Below is a small trained network, with its code and all its weights. Each question gives an input and a class and asks what happens when units are switched off, that is, made to give their printed mean instead of their output.

import numpy as np


def w(rows, s, z=0):
    codes = np.array(rows[::2]) - 128.0
    scale = np.full(codes.shape[1], s)
    scale[-1] = z or s
    return codes * scale


def f(y):
    return y / 2 * (1 + np.tanh(0.7978845608 * (y + 0.044715 * y**3)))


def log_softmax(a):
    a = a - a.max(-1, keepdims=True)
    return a - np.log(np.exp(a).sum(-1, keepdims=True))


def net(x, mask):
    res = np.array(x, float).reshape(1, 5) / 4 @ E
    y = f(res @ A[0][:, :-1].T + A[0][:, -1])
    res = res + np.where(mask, y, B[0][:, -1]) @ B[0][:, :-1]
    return log_softmax(res[-1] @ U[:, :-1].T + U[:, -1])


A, B = {}, {}
E = w([
[129,127,128,128],'x0',
[252,115,118,117],'x1',
[118,147,123,11],'x2',
[127,57,220,112],'x3',
[128,128,128,127],'x4',
],0.014)
A[0] = w([
[74,135,134,138,225],'N0',
[98,133,140,114,184],'N1',
[119,147,123,20,198],'N2',
[135,110,132,232,254],'N3',
[128,177,35,141,251],'N4',
[253,117,118,116,191],'N5',
[127,66,238,111,188],'N6',
],0.015,0.0093)
B[0] = w([
[64,141,148,151,198],'N0',
[75,123,128,100,166],'N1',
[116,134,93,38,233],'N2',
[134,119,153,245,238],'N3',
[118,208,84,152,247],'N4',
[252,123,106,122,250],'N5',
[126,19,161,107,241],'N6',
],0.014,0.017)
U = w([
[20,229,135,243,251],'0',
[203,197,79,227,71],'1',
[22,64,226,206,146],'2',
[205,59,190,187,77],'3',
[4,236,71,78,191],'4',
[187,228,55,67,100],'5',
[2,72,164,48,130],'6',
[185,62,125,39,52],'7',
],0.0058,0.0024)

Each question gives the input, the list of numbers given to net, and the class t.
The units are the neurons (one row each of A and B). Each row of codes is followed by its name. A weight is (code - 128) times the scale printed after its matrix; where a second scale follows, it is the last column's (A, B and U).
mask holds one flag per neuron, in row order. A switched-off neuron (its flag False) gives its mean, the last column of its row in B, instead of its output. The means were averaged over made-up inputs and are rounded, as every weight is.
A unit's drop is (log p(t) with every unit on - log p(t) with that unit switched off) / (log p(t) with every unit on - log p(t) with every unit switched off).
The circuit of an input: a set's keep is (log p(t) with only the set's units on - log p(t) with every unit switched off) / (log p(t) with every unit on - log p(t) with every unit switched off). Starting from all 7 units, units are removed one at a time, each time the one whose removal leaves the highest keep (on an exact tie, the one counted first), for as long as the keep stays at least 0.8.
units of the circuit, in order: the units of the circuit, biggest drop first
unit that matters most: the unit with the biggest drop
top k neurons: the k neurons with the biggest drops, biggest first
drop when u is switched off: that unit's drop, to one decimal
input [0,-1,-3,-7,-1], class 0: units of the circuit, in order => [N5]
input [-3,-2,2,-6,4], class 4: units of the circuit, in order => [N5, N3]
input [0,-5,3,1,-2], class 6: units of the circuit, in order => [N4, N3, N5]
input [-2,-7,1,0,5], class 4: top 2 neurons => [N6, N3]
input [8,-3,-6,1,-5], class 2: units of the circuit, in order => [N4, N5]
input [7,-2,8,2,-3], class 6: units of the circuit, in order => [N5, N4]
input [0,-3,1,3,1], class 6: units of the circuit, in order => [N3, N5]
input [-5,-2,7,-1,8], class 4: units of the circuit, in order => [N6, N5]
input [1,0,7,-2,7], class 4: units of the circuit, in order => [N5, N6]
input [-8,0,8,-2,1], class 4: units of the circuit, in order => [N5, N6]
input [-1,-8,1,-1,-8], class 4: units of the circuit, in order => [N3, N6]
input [0,0,2,-3,-4], class 4: top 2 neurons => [N5, N3]
input [3,0,-7,-1,8], class 0: top 3 neurons => [N5, N6, N3]
input [-3,-8,1,6,-4], class 6: unit that matters most => N3
input [6,5,2,-1,-1], class 5: top 2 neurons => [N6, N3]
input [2,0,-4,-8,5], class 0: top 2 neurons => [N5, N4]
input [0,0,-7,-1,3], class 0: top 3 neurons => [N5, N6, N3]
input [-5,-2,-7,-3,-5], class 0: drop when N5 is switched off => 0.3
input [3,0,-2,-6,4], class 0: drop when N4 is switched off => 0.1
input [3,-2,-6,-6,8], class 0: drop when N5 is switched off => 0.3
